Below are the code and all the weights of a small trained network. Each question names an input and a class and asks about switching units off, where a switched-off unit gives its printed mean instead of its output.

import numpy as np


def w(rows, s, z=0):
    codes = np.array(rows[::2]) - 128.0
    scale = np.full(codes.shape[1], s)
    scale[-1] = z or s
    return codes * scale


def f(y):
    return np.maximum(y, 0)


def log_softmax(a):
    a = a - a.max(-1, keepdims=True)
    return a - np.log(np.exp(a).sum(-1, keepdims=True))


def net(x, mask):
    res = np.array(x, float).reshape(1, 5) / 4 @ E
    y = f(res @ A[0][:, :-1].T + A[0][:, -1])
    res = res + np.where(mask, y, B[0][:, -1]) @ B[0][:, :-1]
    return log_softmax(res[-1] @ U[:, :-1].T + U[:, -1])


A, B = {}, {}
E = w([
[179,87,146,195,184,176,66,165,102,152],'x0',
[146,122,147,82,209,90,92,191,165,174],'x1',
[46,150,155,174,162,53,37,60,102,67],'x2',
[147,128,156,138,82,115,121,134,151,148],'x3',
[83,94,81,104,94,107,92,75,63,251],'x4',
],0.013)
A[0] = w([
[62,145,148,187,57,212,161,60,131,80,130],'n1',
[157,24,123,255,175,157,53,127,96,116,50],'n2',
[86,206,138,106,193,62,89,150,172,185,90],'n3',
[44,135,107,12,83,64,151,69,174,61,60],'n4',
[77,106,128,172,152,37,36,78,169,73,2],'n5',
[142,121,160,87,195,74,132,150,248,151,94],'n6',
[160,210,174,151,169,141,152,179,196,32,119],'n7',
],0.0086,0.005)
B[0] = w([
[253,170,74,159,133,140,57,148,146,133,216],'n1',
[82,204,191,157,61,130,155,191,133,149,211],'n2',
[154,149,105,92,143,83,85,156,78,70,190],'n3',
[96,193,187,146,131,96,145,193,150,134,217],'n4',
[193,74,47,26,76,176,215,128,193,151,213],'n5',
[162,122,102,180,101,178,71,131,122,53,200],'n6',
[112,153,123,46,133,94,63,75,165,220,252],'n7',
],0.011,0.015)
U = w([
[164,38,60,72,109,198,240,163,219,125,105],'0',
[67,170,71,112,118,57,33,8,87,245,142],'1',
[75,199,185,188,111,105,167,207,173,69,93],'2',
[196,163,35,190,119,112,41,122,58,16,90],'3',
[117,144,101,141,101,118,105,98,122,109,251],'4',
[115,172,131,160,148,93,103,24,74,95,124],'5',
[74,104,165,254,203,49,161,4,103,78,80],'6',
],0.008,0.012)

Each question gives the input, the list of numbers given to net, and the class t.
The units are the neurons (one row each of A and B). Each row of codes is followed by its name. A weight is (code - 128) times the scale printed after its matrix; where a second scale follows, it is the last column's (A, B and U).
mask holds one flag per neuron, in row order. A switched-off neuron (its flag False) gives its mean, the last column of its row in B, instead of its output. The means were averaged over made-up inputs and are rounded, as every weight is.
A unit's drop is (log p(t) with every unit on - log p(t) with that unit switched off) / (log p(t) with every unit on - log p(t) with every unit switched off).
The circuit of an input: a set's keep is (log p(t) with only the set's units on - log p(t) with every unit switched off) / (log p(t) with every unit on - log p(t) with every unit switched off). Starting from all 7 units, units are removed one at a time, each time the one whose removal leaves the highest keep (on an exact tie, the one counted first), for as long as the keep stays at least 0.8.
units of the circuit, in order: the units of the circuit, biggest drop first
unit that matters most: the unit with the biggest drop
k most important neurons: the k neurons with the biggest drops, biggest first
drop of u: that unit's drop, to one decimal
input [0,-4,-6,5,-7], class 1: units of the circuit, in order : [n7 n5]
input [-8,4,6,-2,3], class 2: most important neuron : [n4]
input [-7,1,3,7,-7], class 1: 2 most important neurons : [n7 n2]
input [1,7,-5,-4,-4], class 3: 2 most important neurons : [n6 n5]
input [-1,3,-5,-6,-8], class 1: 2 most important neurons : [n7 n5]
input [7,2,-6,8,-5], class 4: units of the circuit, in order : [n5 n7]
input [8,-8,-3,4,-2], class 2: 2 most important neurons : [n2 n6]
input [3,8,-4,-3,-4], class 3: 2 most important neurons : [n6 n5]
input [7,1,-6,-7,-6], class 2: 2 most important neurons : [n5 n2]
input [8,3,0,-2,4], class 2: 2 most important neurons : [n2 n7]
input [-8,-3,5,-6,3], class 2: 2 most important neurons : [n4 n7]
input [6,-7,-5,7,2], class 3: 2 most important neurons : [n5 n7]
input [7,-2,5,8,5], class 4: 3 most important neurons : [n4 n7 n5]
input [-7,5,-2,1,-3], class 2: unit that matters most : n4
input [-1,6,2,0,5], class 3: units of the circuit, in order : [n7 n3]
input [5,0,0,-2,4], class 2: units of the circuit, in order : [n7 n2]
input [-4,5,-3,-6,2], class 4: 4 most important neurons : [n5 n1 n7 n2]
input [8,6,-2,3,6], class 2: units of the circuit, in order : [n2 n7]
input [8,-8,-3,1,0], class 2: 3 most important neurons : [n2 n6 n3]
input [-6,8,5,-4,-4], class 3: units of the circuit, in order : [n6]
input [-2,-8,-6,8,0], class 3: 2 most important neurons : [n1 n5]
input [7,-1,-1,-2,-8], class 1: 2 most important neurons : [n7 n4]
input [5,7,0,5,6], class 3: drop of n3 : 0.3
input [1,-7,-5,3,5], class 3: drop of n3 : -0.1
input [3,5,2,5,-5], class 1: drop of n1 : 0.3
input [-7,-1,6,-5,0], class 2: drop of n4 : 2.2
input [8,-1,7,-4,5], class 2: units of the circuit, in order : [n2]
